Below are the code and all the weights of a small trained network. Each question names an input and a target symbol and asks about switching units off, where a switched-off unit gives its printed mean instead of its output.

import numpy as np


def w(rows, s, z=0):
    codes = np.array(rows[::2]) - 128.0
    scale = np.full(codes.shape[1], s)
    scale[-1] = z or s
    return codes * scale


def norm(h):
    return h / np.sqrt((h * h).mean(-1, keepdims=True) + 1e-5)


def f(y):
    return np.maximum(y, 0)


def softmax(a):
    e = np.exp(a - a.max(-1, keepdims=True))
    return e / e.sum(-1, keepdims=True)


def log_softmax(a):
    a = a - a.max(-1, keepdims=True)
    return a - np.log(np.exp(a).sum(-1, keepdims=True))


def net(x, mask):
    ids = ['ΞΣΨδεπτ'.index(c) for c in x.split()]
    T = len(ids)
    res = E[ids] + P[:T]
    u = 0
    for l in range(2):
        q, k, v = (norm(res) @ M[l].T for M in (Q, K, V))
        z = softmax(np.where(np.tri(T) > 0, q @ k.T / 2**0.5, -1e9)) @ v
        res = res + np.where(mask[u], z, O[l][:, -1]) @ O[l][:, :-1]
        u += 1
        y = f(norm(res) @ A[l][:, :-1].T + A[l][:, -1])
        res = res + np.where(mask[u : u + 8], y, B[l][:, -1]) @ B[l][:, :-1]
        u += 8
    return log_softmax(norm(res)[-1] @ U[:, :-1].T + U[:, -1])


Q, K, V, O, A, B = {}, {}, {}, {}, {}, {}
E = w([
[185,152,58,111,121,55,139,76],'Ξ',
[192,74,164,98,171,130,180,51],'Σ',
[137,171,152,113,218,146,121,76],'Ψ',
[115,47,207,138,156,112,106,67],'δ',
[132,186,142,118,211,104,96,101],'ε',
[91,115,123,112,175,155,125,84],'π',
[171,7,77,103,127,243,169,184],'τ',
],0.014)
P = w([
[140,139,122,176,109,120,110,98],'0',
[163,140,112,158,106,119,255,118],'1',
[140,129,144,138,99,111,207,111],'2',
[153,126,147,122,111,94,188,122],'3',
[153,78,152,93,124,117,194,142],'4',
[144,68,142,78,146,98,177,148],'5',
[127,62,168,66,149,112,167,144],'6',
[142,37,148,60,164,81,167,164],'7',
],0.0095)
Q[0] = w([
[78,141,85,254,98,155,120,193],'0.h0',
[104,160,96,153,30,151,53,190],'0.h0',
],0.0086)
K[0] = w([
[126,110,176,53,167,47,200,177],'0.h0',
[54,165,127,127,171,2,233,29],'0.h0',
],0.0064)
V[0] = w([
[107,158,109,135,79,96,46,159],'0.h0',
[192,84,89,133,124,92,254,197],'0.h0',
],0.0065)
O[0] = w([
[67,3,168,74,122,79,95,116,3],'0.h0',
[150,153,176,88,117,174,117,139,157],'0.h0',
],0.014,0.0057)
A[0] = w([
[92,95,174,155,74,50,30,118,179],'0.n0',
[169,172,204,95,88,161,157,118,195],'0.n1',
[156,150,56,97,113,111,148,46,175],'0.n2',
[161,98,178,101,77,72,89,129,105],'0.n3',
[160,231,80,65,121,107,113,136,204],'0.n4',
[153,151,130,195,157,113,192,141,142],'0.n5',
[100,177,163,157,188,75,103,198,250],'0.n6',
[178,103,177,2,85,134,71,143,66],'0.n7',
],0.008,0.0014)
B[0] = w([
[129,140,128,110,101,150,14,147,149],'0.n0',
[147,188,107,119,125,158,98,232,254],'0.n1',
[61,99,178,157,142,167,110,194,216],'0.n2',
[159,132,77,154,133,147,141,254,141],'0.n3',
[156,41,183,153,165,181,139,115,206],'0.n4',
[189,140,176,142,151,100,150,122,244],'0.n5',
[92,69,98,130,34,194,179,146,150],'0.n6',
[117,112,239,46,139,97,98,202,174],'0.n7',
],0.0095,0.0074)
Q[1] = w([
[204,102,241,227,202,121,255,177],'1.h0',
[128,35,158,111,169,182,166,242],'1.h0',
],0.0082)
K[1] = w([
[143,103,28,113,15,224,63,151],'1.h0',
[92,69,15,198,117,129,3,32],'1.h0',
],0.0064)
V[1] = w([
[71,90,43,152,162,165,231,194],'1.h0',
[255,173,196,109,185,159,134,131],'1.h0',
],0.0068)
O[1] = w([
[67,212,146,77,63,69,177,208,22],'1.h0',
[198,76,10,169,140,131,154,237,252],'1.h0',
],0.013,0.0031)
A[1] = w([
[180,83,180,147,110,68,127,152,175],'1.n0',
[151,133,194,180,193,131,148,134,169],'1.n1',
[124,152,161,52,115,172,126,12,5],'1.n2',
[54,168,108,142,176,155,140,131,200],'1.n3',
[129,212,177,92,31,107,161,132,189],'1.n4',
[157,191,157,172,125,135,139,135,204],'1.n5',
[111,68,115,211,144,107,171,74,128],'1.n6',
[105,94,52,182,102,81,204,153,47],'1.n7',
],0.012,0.002)
B[1] = w([
[139,179,152,105,119,123,84,137,193],'1.n0',
[112,142,155,116,75,126,115,147,255],'1.n1',
[180,159,54,153,4,173,183,130,155],'1.n2',
[178,149,180,95,112,97,85,143,144],'1.n3',
[147,136,95,201,220,139,137,138,175],'1.n4',
[103,49,89,110,139,143,89,159,194],'1.n5',
[124,64,134,83,147,107,73,82,202],'1.n6',
[64,91,114,115,126,180,180,76,155],'1.n7',
],0.012,0.011)
U = w([
[106,108,247,24,90,97,52,236,1],'Ξ',
[218,119,51,217,198,200,166,141,145],'Σ',
[8,1,132,42,101,83,200,137,173],'Ψ',
[172,19,149,99,239,121,58,26,133],'δ',
[121,134,169,161,10,83,172,78,244],'ε',
[66,122,189,203,239,46,166,137,111],'π',
[130,106,64,30,124,36,121,140,170],'τ',
],0.0057,0.0015)

Each question gives the input, a string of symbols that net reads in full, and the target symbol t.
The units are the heads (2 rows each of Q, K, V and O) and the neurons (one row each of A and B). Each row of codes is followed by its name. A weight is (code - 128) times the scale printed after its matrix; where a second scale follows, it is the last column's (O, A, B and U).
mask holds one flag per unit, layer by layer, with each layer's heads first. A switched-off unit (its flag False) gives its mean, the last column of its rows in O or B, instead of its output. The means were averaged over made-up inputs and are rounded, as every weight is.
A unit's drop is (log p(t) with every unit on - log p(t) with that unit switched off) / (log p(t) with every unit on - log p(t) with every unit switched off).
The circuit of an input: a set's keep is (log p(t) with only the set's units on - log p(t) with every unit switched off) / (log p(t) with every unit on - log p(t) with every unit switched off). Starting from the 12 units with the biggest drops (on a tie, the unit counted first), units are removed one at a time, each time the one whose removal leaves the highest keep (on an exact tie, the one counted first), for as long as the keep stays at least 0.8.
units of the circuit, in order: the units of the circuit, biggest drop first
k most important neurons: the k neurons with the biggest drops, biggest first
top k neurons in layer l: the k neurons of layer l with the biggest drops, biggest first
input Ψ ε π, target Ψ: 2 most important neurons	(1.n7; 0.n5)
input δ δ Ψ Σ π ε, target δ: units of the circuit, in order	(0.h0; 1.h0; 0.n0; 0.n1)
input Ψ Ψ Σ ε, target Ψ: units of the circuit, in order	(0.h0; 1.n7; 1.h0; 0.n6)
input δ Ξ ε, target δ: 2 most important neurons	(0.n0; 1.n6)
input ε Ξ Σ δ Ξ, target ε: 2 most important neurons	(0.n6; 1.n2)
input π Ξ Ξ, target π: units of the circuit, in order	(1.h0; 0.h0; 0.n2; 1.n4)
input π Ξ ε, target π: units of the circuit, in order	(1.h0; 0.h0; 1.n4; 0.n1)
input δ π δ, target δ: units of the circuit, in order	(0.h0; 0.n0; 1.h0; 1.n6)
input Ξ δ π Σ δ Ψ, target Ξ: top 2 neurons in layer 0	(0.n2; 0.n3)
input Ξ ε δ, target Ξ: top 2 neurons in layer 0	(0.n2; 0.n0)
input δ δ Ξ Ψ, target δ: units of the circuit, in order	(0.h0; 1.n6; 0.n1)
input Ψ Σ Ψ δ, target Ψ: 2 most important neurons	(1.n7; 0.n1)
input Ξ τ δ Ξ, target Ξ: 2 most important neurons	(0.n4; 0.n2)
input π π π, target π: units of the circuit, in order	(1.h0; 0.h0; 1.n4)
input Ξ ε π, target Ξ: top neuron in layer 1	(1.n3)
input Ξ Σ δ δ τ ε Σ Σ, target Ξ: units of the circuit, in order	(0.h0; 0.n7)
input π Σ Σ, target π: 2 most important neurons	(1.n4; 0.n2)
input ε Σ π, target ε: most important neuron	(1.n2)
input Ξ δ ε, target Ξ: 4 most important neurons	(0.n2; 0.n5; 0.n3; 0.n0)
input Ξ Σ Ψ Ξ, target Ξ: 3 most important neurons	(0.n2; 0.n5; 0.n3)
input Ψ δ Σ δ Ξ, target Ψ: units of the circuit, in order	(0.h0; 1.n7; 1.h0; 0.n1)
input ε δ Ψ δ δ Ξ δ Σ, target ε: most important neuron	(0.n6)
